Below is a small trained network, with its code and all its weights. Each question gives an input and a class and asks what happens when units are switched off, that is, made to give their printed mean instead of their output.

import numpy as np


def w(rows, s, z=0):
    codes = np.array(rows[::2]) - 128.0
    scale = np.full(codes.shape[1], s)
    scale[-1] = z or s
    return codes * scale


def f(y):
    return np.maximum(y, 0)


def log_softmax(a):
    a = a - a.max(-1, keepdims=True)
    return a - np.log(np.exp(a).sum(-1, keepdims=True))


def net(x, mask):
    res = np.array(x, float).reshape(1, 4) / 4 @ E
    y = f(res @ A[0][:, :-1].T + A[0][:, -1])
    res = res + np.where(mask, y, B[0][:, -1]) @ B[0][:, :-1]
    return log_softmax(res[-1] @ U[:, :-1].T + U[:, -1])


A, B = {}, {}
E = w([
[63,196,255],'x0',
[232,50,227],'x1',
[235,245,119],'x2',
[126,128,129],'x3',
],0.0068)
A[0] = w([
[165,100,53,109],'N0',
[104,144,207,84],'N1',
[79,78,127,111],'N2',
[190,88,64,109],'N3',
[160,93,90,105],'N4',
[79,73,127,101],'N5',
[169,58,84,115],'N6',
[157,48,36,122],'N7',
[61,91,114,134],'N8',
[98,75,144,126],'N9',
[53,189,64,89],'N10',
[63,169,82,117],'N11',
[121,134,128,249],'N12',
[178,78,179,129],'N13',
[203,154,66,144],'N14',
[200,255,107,174],'N15',
[117,171,176,94],'N16',
[171,197,129,154],'N17',
[183,67,190,157],'N18',
[111,122,220,147],'N19',
[209,215,131,171],'N20',
],0.0095,0.0016)
B[0] = w([
[90,172,182,206],'N0',
[72,190,139,209],'N1',
[143,53,139,197],'N2',
[75,191,180,217],'N3',
[96,174,166,181],'N4',
[127,29,159,199],'N5',
[82,181,160,211],'N6',
[58,178,178,238],'N7',
[152,59,100,209],'N8',
[156,31,81,193],'N9',
[206,183,61,251],'N10',
[218,183,46,227],'N11',
[135,108,111,163],'N12',
[200,196,24,227],'N13',
[89,99,178,219],'N14',
[122,3,136,254],'N15',
[59,159,199,184],'N16',
[111,56,142,197],'N17',
[239,205,45,249],'N18',
[139,171,156,229],'N19',
[115,13,124,231],'N20',
],0.0068,0.0056)
U = w([
[124,9,137,254],'0',
[224,220,50,87],'1',
[19,220,225,4],'2',
],0.011,0.00081)

Each question gives the input, the list of numbers given to net, and the class t.
The units are the neurons (one row each of A and B). Each row of codes is followed by its name. A weight is (code - 128) times the scale printed after its matrix; where a second scale follows, it is the last column's (A, B and U).
mask holds one flag per neuron, in row order. A switched-off neuron (its flag False) gives its mean, the last column of its row in B, instead of its output. The means were averaged over made-up inputs and are rounded, as every weight is.
A unit's drop is (log p(t) with every unit on - log p(t) with that unit switched off) / (log p(t) with every unit on - log p(t) with every unit switched off).
The circuit of an input: a set's keep is (log p(t) with only the set's units on - log p(t) with every unit switched off) / (log p(t) with every unit on - log p(t) with every unit switched off). Starting from the 12 units with the biggest drops (on a tie, the unit counted first), units are removed one at a time, each time the one whose removal leaves the highest keep (on an exact tie, the one counted first), for as long as the keep stays at least 0.8.
circuit, biggest first: the units of the circuit, biggest drop first
unit that matters most: the unit with the biggest drop
top k neurons: the k neurons with the biggest drops, biggest first
drop of u: that unit's drop, to one decimal
input [-1,-7,-6,-2], class 1: top 2 neurons	(N10; N11)
input [4,-5,7,2], class 0: circuit, biggest first	(N15; N20)
input [-3,-7,-5,2], class 1: circuit, biggest first	(N10)
input [-2,-6,6,-6], class 0: circuit, biggest first	(N15; N20)
input [1,8,-6,-4], class 1: circuit, biggest first	(N18; N13)
input [3,3,4,-6], class 0: top 2 neurons	(N20; N15)
input [0,7,-6,5], class 1: top 4 neurons	(N18; N13; N15; N20)
input [-4,-3,4,2], class 0: circuit, biggest first	(N15; N18)
input [0,-7,-5,0], class 1: top 3 neurons	(N10; N11; N15)
input [-7,8,-7,-5], class 1: top 4 neurons	(N18; N13; N15; N20)
input [0,-8,-6,-4], class 1: top 3 neurons	(N10; N11; N15)
input [-8,-7,3,7], class 2: drop of N3	0.2
input [-1,-1,2,8], class 0: drop of N18	0.2
input [-7,8,-6,3], class 1: drop of N13	0.4
input [-7,0,-4,4], class 2: unit that matters most	N7
input [-1,-6,6,-5], class 0: drop of N15	0.5
